Below are the code and all the weights of a small trained network. Each question names an input and a class and asks about switching units off, where a switched-off unit gives its printed mean instead of its output.

import numpy as np


def w(rows, s, z=0):
    codes = np.array(rows[::2]) - 128.0
    scale = np.full(codes.shape[1], s)
    scale[-1] = z or s
    return codes * scale


def norm(h):
    return h / np.sqrt((h * h).mean(-1, keepdims=True) + 1e-5)


def f(y):
    return y / 2 * (1 + np.tanh(0.7978845608 * (y + 0.044715 * y**3)))


def log_softmax(a):
    a = a - a.max(-1, keepdims=True)
    return a - np.log(np.exp(a).sum(-1, keepdims=True))


def net(x, mask):
    res = np.array(x, float).reshape(1, 4) / 4 @ E
    u = 0
    for l in range(3):
        y = f(norm(res) @ A[l][:, :-1].T + A[l][:, -1])
        res = res + np.where(mask[u : u + 12], y, B[l][:, -1]) @ B[l][:, :-1]
        u += 12
    return log_softmax(norm(res)[-1] @ U[:, :-1].T + U[:, -1])


A, B = {}, {}
E = w([
[5,240,196],'x0',
[146,237,5],'x1',
[197,191,168],'x2',
[132,132,123],'x3',
],0.0026)
A[0] = w([
[97,215,146,254],'0.n1',
[148,178,11,89],'0.n2',
[138,59,113,165],'0.n3',
[126,94,104,49],'0.n4',
[30,39,165,118],'0.n5',
[190,72,63,169],'0.n6',
[183,144,138,86],'0.n7',
[50,90,244,127],'0.n8',
[209,208,27,105],'0.n9',
[181,228,38,61],'0.n10',
[154,253,88,154],'0.n11',
[198,203,141,150],'0.n12',
],0.0054,0.00075)
B[0] = w([
[201,71,99,198],'0.n1',
[103,55,162,208],'0.n2',
[138,203,66,177],'0.n3',
[56,210,183,127],'0.n4',
[99,157,62,221],'0.n5',
[194,253,131,222],'0.n6',
[72,180,103,134],'0.n7',
[110,70,92,251],'0.n8',
[86,25,154,242],'0.n9',
[73,78,102,220],'0.n10',
[105,96,103,215],'0.n11',
[47,196,42,169],'0.n12',
],0.0042,0.002)
A[1] = w([
[9,51,144,103],'1.n1',
[239,90,152,228],'1.n2',
[188,163,207,235],'1.n3',
[196,136,229,185],'1.n4',
[54,109,158,205],'1.n5',
[171,157,66,196],'1.n6',
[31,203,254,254],'1.n7',
[104,96,119,178],'1.n8',
[92,170,79,117],'1.n9',
[177,123,49,249],'1.n10',
[157,76,231,6],'1.n11',
[148,172,108,103],'1.n12',
],0.0061,0.0011)
B[1] = w([
[141,192,158,253],'1.n1',
[129,198,131,191],'1.n2',
[66,131,1,146],'1.n3',
[53,123,53,153],'1.n4',
[200,134,162,184],'1.n5',
[67,150,190,170],'1.n6',
[213,145,81,195],'1.n7',
[166,112,180,166],'1.n8',
[138,60,141,151],'1.n9',
[92,170,199,212],'1.n10',
[108,55,129,137],'1.n11',
[57,107,124,121],'1.n12',
],0.0047,0.0033)
A[2] = w([
[161,96,169,127],'2.n1',
[143,108,116,190],'2.n2',
[78,143,255,133],'2.n3',
[77,164,94,129],'2.n4',
[154,114,99,7],'2.n5',
[135,196,114,147],'2.n6',
[118,188,112,198],'2.n7',
[198,112,119,198],'2.n8',
[111,44,101,177],'2.n9',
[92,116,152,130],'2.n10',
[77,161,149,96],'2.n11',
[75,133,52,157],'2.n12',
],0.0089,0.0014)
B[2] = w([
[3,70,126,155],'2.n1',
[161,196,231,137],'2.n2',
[128,169,53,253],'2.n3',
[123,27,219,160],'2.n4',
[231,81,133,116],'2.n5',
[151,197,116,173],'2.n6',
[183,113,193,174],'2.n7',
[24,97,201,154],'2.n8',
[95,153,188,169],'2.n9',
[81,47,29,143],'2.n10',
[111,77,53,152],'2.n11',
[97,62,148,179],'2.n12',
],0.0029,0.0045)
U = w([
[134,157,137,249],'0',
[129,37,155,49],'1',
[255,189,149,57],'2',
[189,116,31,121],'3',
],0.0093,0.0017)

Each question gives the input, the list of numbers given to net, and the class t.
The units are the neurons (one row each of A and B). Each row of codes is followed by its name. A weight is (code - 128) times the scale printed after its matrix; where a second scale follows, it is the last column's (A, B and U).
mask holds one flag per neuron, layer by layer. A switched-off neuron (its flag False) gives its mean, the last column of its row in B, instead of its output. The means were averaged over made-up inputs and are rounded, as every weight is.
A unit's drop is (log p(t) with every unit on - log p(t) with that unit switched off) / (log p(t) with every unit on - log p(t) with every unit switched off).
The circuit of an input: a set's keep is (log p(t) with only the set's units on - log p(t) with every unit switched off) / (log p(t) with every unit on - log p(t) with every unit switched off). Starting from the 12 units with the biggest drops (on a tie, the unit counted first), units are removed one at a time, each time the one whose removal leaves the highest keep (on an exact tie, the one counted first), for as long as the keep stays at least 0.8.
circuit, biggest first: the units of the circuit, biggest drop first
k most important neurons: the k neurons with the biggest drops, biggest first
k most important neurons of layer l: the k neurons of layer l with the biggest drops, biggest first
input [4,-1,5,-3], class 3: circuit, biggest first : 1.n7, 0.n1, 1.n3
input [3,3,6,4], class 3: 2 most important neurons : 0.n12, 0.n1
input [-1,-2,8,-6], class 3: circuit, biggest first : 1.n3
input [6,8,4,-3], class 1: 3 most important neurons : 2.n4, 0.n1, 1.n9
input [5,-4,6,-5], class 3: 4 most important neurons : 0.n9, 1.n7, 1.n3, 0.n10
input [-3,2,-5,-8], class 0: 2 most important neurons : 1.n10, 1.n6
input [8,6,-3,-4], class 2: 2 most important neurons of layer 1 : 1.n7, 1.n4
input [2,6,-5,-3], class 1: 4 most important neurons : 0.n10, 0.n11, 1.n2, 0.n6
input [6,-4,-8,2], class 3: 4 most important neurons : 0.n8, 0.n5, 0.n6, 1.n1
input [0,-2,6,3], class 3: 3 most important neurons : 1.n3, 0.n5, 0.n3
input [-2,3,8,-5], class 3: 3 most important neurons : 0.n12, 2.n3, 0.n9
input [3,-3,5,2], class 3: 2 most important neurons : 0.n9, 0.n10
input [-8,4,-4,-3], class 2: 2 most important neurons : 0.n6, 1.n2
input [-8,8,-6,-4], class 1: most important neuron : 0.n9
input [6,-4,-3,-4], class 2: 3 most important neurons of layer 0 : 0.n9, 0.n2, 0.n10
input [-6,6,-4,2], class 1: 2 most important neurons : 1.n1, 0.n10
input [7,4,-1,6], class 2: 2 most important neurons of layer 1 : 1.n7, 1.n10
input [5,-6,8,3], class 3: 3 most important neurons of layer 0 : 0.n9, 0.n2, 0.n10
input [5,-6,-8,-3], class 3: 2 most important neurons of layer 2 : 2.n3, 2.n4
input [-6,8,6,-3], class 1: 2 most important neurons of layer 0 : 0.n9, 0.n10
input [7,8,4,7], class 1: 2 most important neurons of layer 0 : 0.n1, 0.n11
input [-6,-4,-5,5], class 2: most important neuron of layer 2 : 2.n7
input [2,8,8,-7], class 1: 3 most important neurons of layer 0 : 0.n12, 0.n10, 0.n11
